Below is a small trained network, with its code and all its weights. Each question gives an input and a class and asks what happens when units are switched off, that is, made to give their printed mean instead of their output.

import numpy as np


def w(rows, s, z=0):
    codes = np.array(rows[::2]) - 128.0
    scale = np.full(codes.shape[1], s)
    scale[-1] = z or s
    return codes * scale


def norm(h):
    return h / np.sqrt((h * h).mean(-1, keepdims=True) + 1e-5)


def f(y):
    return y / 2 * (1 + np.tanh(0.7978845608 * (y + 0.044715 * y**3)))


def log_softmax(a):
    a = a - a.max(-1, keepdims=True)
    return a - np.log(np.exp(a).sum(-1, keepdims=True))


def net(x, mask):
    res = np.array(x, float).reshape(1, 7) / 4 @ E
    u = 0
    for l in range(3):
        y = f(norm(res) @ A[l][:, :-1].T + A[l][:, -1])
        res = res + np.where(mask[u : u + 5], y, B[l][:, -1]) @ B[l][:, :-1]
        u += 5
    return log_softmax(norm(res)[-1] @ U[:, :-1].T + U[:, -1])


A, B = {}, {}
E = w([
[128,128,124,129,130],'x0',
[254,157,98,127,91],'x1',
[181,185,157,12,164],'x2',
[127,130,121,123,122],'x3',
[134,119,133,134,143],'x4',
[132,117,130,132,140],'x5',
[85,211,77,188,227],'x6',
],0.0071)
A[0] = w([
[120,248,102,103,223,2],'0.n0',
[236,157,71,173,115,144],'0.n1',
[75,140,105,145,121,139],'0.n2',
[123,140,163,36,176,181],'0.n3',
[108,179,47,200,188,34],'0.n4',
],0.012,0.0034)
B[0] = w([
[152,5,62,184,147,239],'0.n0',
[195,238,105,162,92,255],'0.n1',
[148,82,172,146,194,161],'0.n2',
[87,169,111,19,13,219],'0.n3',
[57,245,198,96,78,230],'0.n4',
],0.011,0.0071)
A[1] = w([
[161,110,81,179,75,87],'1.n0',
[171,148,108,167,48,112],'1.n1',
[82,162,173,80,151,3],'1.n2',
[101,157,3,87,209,72],'1.n3',
[97,42,113,126,115,149],'1.n4',
],0.017,0.0019)
B[1] = w([
[139,69,114,123,243,199],'1.n0',
[139,140,91,156,235,246],'1.n1',
[85,38,46,134,132,160],'1.n2',
[252,52,177,221,102,159],'1.n3',
[209,124,97,229,17,183],'1.n4',
],0.011)
A[2] = w([
[204,223,129,75,132,47],'2.n0',
[102,248,179,60,109,13],'2.n1',
[158,152,95,44,201,3],'2.n2',
[207,83,107,64,183,115],'2.n3',
[157,216,140,168,140,124],'2.n4',
],0.013,0.0036)
B[2] = w([
[5,95,218,108,103,253],'2.n0',
[207,128,123,189,191,194],'2.n1',
[186,27,227,171,75,207],'2.n2',
[89,138,147,104,250,250],'2.n3',
[157,135,108,46,62,251],'2.n4',
],0.014,0.005)
U = w([
[163,60,106,188,54,200],'0',
[183,122,131,141,207,251],'1',
[122,112,112,35,36,73],'2',
[144,97,220,50,139,63],'3',
[39,128,132,176,131,60],'4',
[147,248,119,126,118,47],'5',
],0.016,0.0029)

Each question gives the input, the list of numbers given to net, and the class t.
The units are the neurons (one row each of A and B). Each row of codes is followed by its name. A weight is (code - 128) times the scale printed after its matrix; where a second scale follows, it is the last column's (A, B and U).
mask holds one flag per neuron, layer by layer. A switched-off neuron (its flag False) gives its mean, the last column of its row in B, instead of its output. The means were averaged over made-up inputs and are rounded, as every weight is.
A unit's drop is (log p(t) with every unit on - log p(t) with that unit switched off) / (log p(t) with every unit on - log p(t) with every unit switched off).
The circuit of an input: a set's keep is (log p(t) with only the set's units on - log p(t) with every unit switched off) / (log p(t) with every unit on - log p(t) with every unit switched off). Starting from the 12 units with the biggest drops (on a tie, the unit counted first), units are removed one at a time, each time the one whose removal leaves the highest keep (on an exact tie, the one counted first), for as long as the keep stays at least 0.8.
units of the circuit, in order: the units of the circuit, biggest drop first
unit that matters most: the unit with the biggest drop
k most important neurons: the k neurons with the biggest drops, biggest first
k most important neurons of layer l: the k neurons of layer l with the biggest drops, biggest first
input [6,2,-8,4,-6,-4,7], class 5: unit that matters most -> 0.n4
input [-8,-5,7,2,5,-3,2], class 0: units of the circuit, in order -> 0.n0, 1.n4
input [3,3,0,1,3,-3,8], class 5: 2 most important neurons -> 0.n4, 2.n4
input [-5,1,0,8,8,-6,-4], class 1: 3 most important neurons -> 0.n4, 0.n3, 1.n1
input [2,-8,1,-3,8,0,8], class 0: 2 most important neurons of layer 1 -> 1.n3, 1.n1
input [1,7,0,0,-5,7,2], class 5: 3 most important neurons of layer 2 -> 2.n4, 2.n0, 2.n1
input [-8,-8,3,2,5,2,8], class 0: 2 most important neurons -> 0.n0, 1.n3
input [6,0,5,6,-8,0,-4], class 2: 3 most important neurons -> 0.n3, 0.n1, 1.n0
input [-3,4,-1,-1,-8,1,-2], class 1: 3 most important neurons -> 0.n4, 1.n1, 0.n3
input [-2,7,-4,2,-8,1,-2], class 1: 3 most important neurons -> 0.n4, 1.n0, 1.n1
input [-3,-1,2,4,-6,0,-4], class 2: 3 most important neurons -> 0.n1, 0.n0, 1.n0
input [-8,1,1,-6,4,-3,-3], class 3: 4 most important neurons -> 0.n0, 0.n4, 2.n2, 2.n0
input [-7,5,0,8,7,2,4], class 5: 2 most important neurons -> 0.n1, 0.n4
input [2,0,3,7,-6,3,-1], class 2: unit that matters most -> 0.n3
input [7,7,0,-7,-1,2,6], class 5: 3 most important neurons -> 0.n4, 0.n1, 2.n4
input [-1,6,7,6,-8,8,-4], class 3: 2 most important neurons of layer 2 -> 2.n0, 2.n1
input [5,2,-6,-5,3,6,1], class 5: 2 most important neurons of layer 0 -> 0.n0, 0.n4
input [4,5,2,-5,3,-4,-1], class 3: 2 most important neurons of layer 2 -> 2.n0, 2.n2
input [8,0,3,-4,7,-7,3], class 0: 2 most important neurons of layer 0 -> 0.n0, 0.n1
input [0,4,-2,-3,-5,7,6], class 5: units of the circuit, in order -> 0.n4
